Here is a tiny trained network, its code and every weight. The questions are about switching its units off for an input and a class, where a switched-off unit gives its printed mean instead of its output.

import numpy as np


def w(rows, s, z=0):
    codes = np.array(rows[::2]) - 128.0
    scale = np.full(codes.shape[1], s)
    scale[-1] = z or s
    return codes * scale


def norm(h):
    return h / np.sqrt((h * h).mean(-1, keepdims=True) + 1e-5)


def f(y):
    return y / 2 * (1 + np.tanh(0.7978845608 * (y + 0.044715 * y**3)))


def log_softmax(a):
    a = a - a.max(-1, keepdims=True)
    return a - np.log(np.exp(a).sum(-1, keepdims=True))


def net(x, mask):
    res = np.array(x, float).reshape(1, 7) / 4 @ E
    u = 0
    for l in range(2):
        y = f(norm(res) @ A[l][:, :-1].T + A[l][:, -1])
        res = res + np.where(mask[u : u + 8], y, B[l][:, -1]) @ B[l][:, :-1]
        u += 8
    return log_softmax(norm(res)[-1] @ U[:, :-1].T + U[:, -1])


A, B = {}, {}
E = w([
[123,189,5,115,144,30,117],'x0',
[153,180,60,126,143,141,27],'x1',
[70,58,92,120,172,150,49],'x2',
[100,177,125,94,242,220,75],'x3',
[141,89,155,10,86,187,68],'x4',
[123,144,180,151,164,87,71],'x5',
[255,101,86,112,132,156,188],'x6',
],0.0018)
A[0] = w([
[139,38,237,50,91,212,73,103],'0.n0',
[206,109,242,119,34,110,206,9],'0.n1',
[128,128,128,128,126,131,128,125],'0.n2',
[127,129,126,127,127,129,128,126],'0.n3',
[215,123,73,101,59,136,163,45],'0.n4',
[143,159,1,140,36,32,153,6],'0.n5',
[9,134,40,87,210,130,57,72],'0.n6',
[39,17,115,182,43,79,139,35],'0.n7',
],0.0032,0.0022)
B[0] = w([
[66,241,45,117,122,128,194,254],'0.n0',
[92,132,3,93,134,172,50,183],'0.n1',
[129,128,128,128,131,127,126,125],'0.n2',
[128,125,129,127,130,125,128,126],'0.n3',
[161,107,203,109,117,177,87,130],'0.n4',
[54,164,184,131,220,183,145,154],'0.n5',
[101,114,88,67,68,101,27,247],'0.n6',
[181,239,146,134,113,47,153,150],'0.n7',
],0.0035,0.0013)
A[1] = w([
[89,120,166,100,79,130,130,212],'1.n0',
[117,111,114,101,108,114,1,131],'1.n1',
[103,96,112,112,164,139,83,205],'1.n2',
[157,103,140,91,137,182,113,3],'1.n3',
[203,121,100,97,129,108,144,205],'1.n4',
[123,126,166,131,123,123,152,209],'1.n5',
[136,139,176,151,166,100,76,203],'1.n6',
[155,141,111,153,172,79,143,128],'1.n7',
],0.0083,0.0012)
B[1] = w([
[123,190,25,80,144,132,109,172],'1.n0',
[90,241,36,53,131,209,226,255],'1.n1',
[49,206,144,86,144,189,201,182],'1.n2',
[113,163,103,197,98,2,124,151],'1.n3',
[127,114,136,48,69,208,45,178],'1.n4',
[89,120,90,101,172,137,82,144],'1.n5',
[140,55,140,64,56,132,83,167],'1.n6',
[54,147,75,108,75,100,145,160],'1.n7',
],0.0045)
U = w([
[210,76,124,97,77,148,96,157],'0',
[171,106,149,126,191,76,104,3],'1',
[86,203,75,76,132,163,148,178],'2',
[132,87,147,183,171,157,187,119],'3',
[89,91,213,132,171,130,65,108],'4',
[94,128,116,186,113,5,132,132],'5',
[198,143,182,182,151,147,84,69],'6',
],0.013,0.0079)

Each question gives the input, the list of numbers given to net, and the class t.
The units are the neurons (one row each of A and B). Each row of codes is followed by its name. A weight is (code - 128) times the scale printed after its matrix; where a second scale follows, it is the last column's (A, B and U).
mask holds one flag per neuron, layer by layer. A switched-off neuron (its flag False) gives its mean, the last column of its row in B, instead of its output. The means were averaged over made-up inputs and are rounded, as every weight is.
A unit's drop is (log p(t) with every unit on - log p(t) with that unit switched off) / (log p(t) with every unit on - log p(t) with every unit switched off).
The circuit of an input: a set's keep is (log p(t) with only the set's units on - log p(t) with every unit switched off) / (log p(t) with every unit on - log p(t) with every unit switched off). Starting from the 12 units with the biggest drops (on a tie, the unit counted first), units are removed one at a time, each time the one whose removal leaves the highest keep (on an exact tie, the one counted first), for as long as the keep stays at least 0.8.
circuit, biggest first: the units of the circuit, biggest drop first
k most important neurons: the k neurons with the biggest drops, biggest first
top k neurons in layer l: the k neurons of layer l with the biggest drops, biggest first
drop of u: that unit's drop, to one decimal
input [1,-6,-8,3,8,1,2], class 0: circuit, biggest first -> [1.n1]
input [-5,-7,3,-8,0,1,4], class 0: circuit, biggest first -> [1.n1; 0.n1]
input [-5,-2,-5,0,-5,7,2], class 3: top 2 neurons in layer 0 -> [0.n6; 0.n7]
input [-5,4,-4,-2,-4,0,1], class 6: circuit, biggest first -> [1.n1; 1.n0]
input [-6,-8,-7,-1,-6,3,-6], class 5: circuit, biggest first -> [1.n1; 1.n2]
input [-8,1,-3,6,0,8,-3], class 4: top 2 neurons in layer 0 -> [0.n6; 0.n1]
input [0,-8,-3,1,-8,-8,2], class 3: top 2 neurons in layer 0 -> [0.n0; 0.n6]
input [3,-2,8,-4,3,-2,7], class 0: circuit, biggest first -> [1.n1; 0.n6; 0.n1]
input [1,6,1,-4,2,2,6], class 0: circuit, biggest first -> [1.n4; 1.n0]
input [8,1,-6,3,7,-5,3], class 0: top 3 neurons in layer 1 -> [1.n1; 1.n4; 1.n2]
input [-4,-2,-2,8,1,2,4], class 3: 2 most important neurons -> [1.n1; 1.n0]
input [2,1,-1,-5,5,-7,1], class 0: circuit, biggest first -> [1.n1; 1.n2]
input [-8,5,-5,-3,-1,-8,0], class 0: 3 most important neurons -> [1.n1; 1.n2; 0.n6]
input [6,1,3,-8,-8,-6,-4], class 5: circuit, biggest first -> [1.n1]
input [-6,-4,-3,-4,-2,5,-8], class 5: top 4 neurons in layer 1 -> [1.n1; 1.n4; 1.n2; 1.n0]
input [3,0,8,-5,-4,-8,1], class 5: 2 most important neurons -> [1.n1; 0.n7]
input [-4,2,5,0,-5,-7,2], class 3: top 2 neurons in layer 1 -> [1.n1; 1.n6]
input [-3,1,1,-4,2,-6,4], class 0: 2 most important neurons -> [1.n1; 0.n6]
input [-7,4,-3,-1,-1,2,6], class 6: 3 most important neurons -> [1.n1; 1.n6; 0.n6]
input [1,6,-4,2,-7,7,6], class 0: top 2 neurons in layer 1 -> [1.n1; 1.n6]
input [0,0,-4,-1,-2,-1,-2], class 5: top neuron in layer 0 -> [0.n0]
input [-5,8,-6,4,-7,-1,-1], class 6: top 2 neurons in layer 1 -> [1.n1; 1.n4]
input [6,6,2,-7,-7,1,2], class 5: drop of 1.n1 -> 0.6
input [4,5,-2,-8,-7,3,3], class 5: drop of 0.n6 -> 0.0
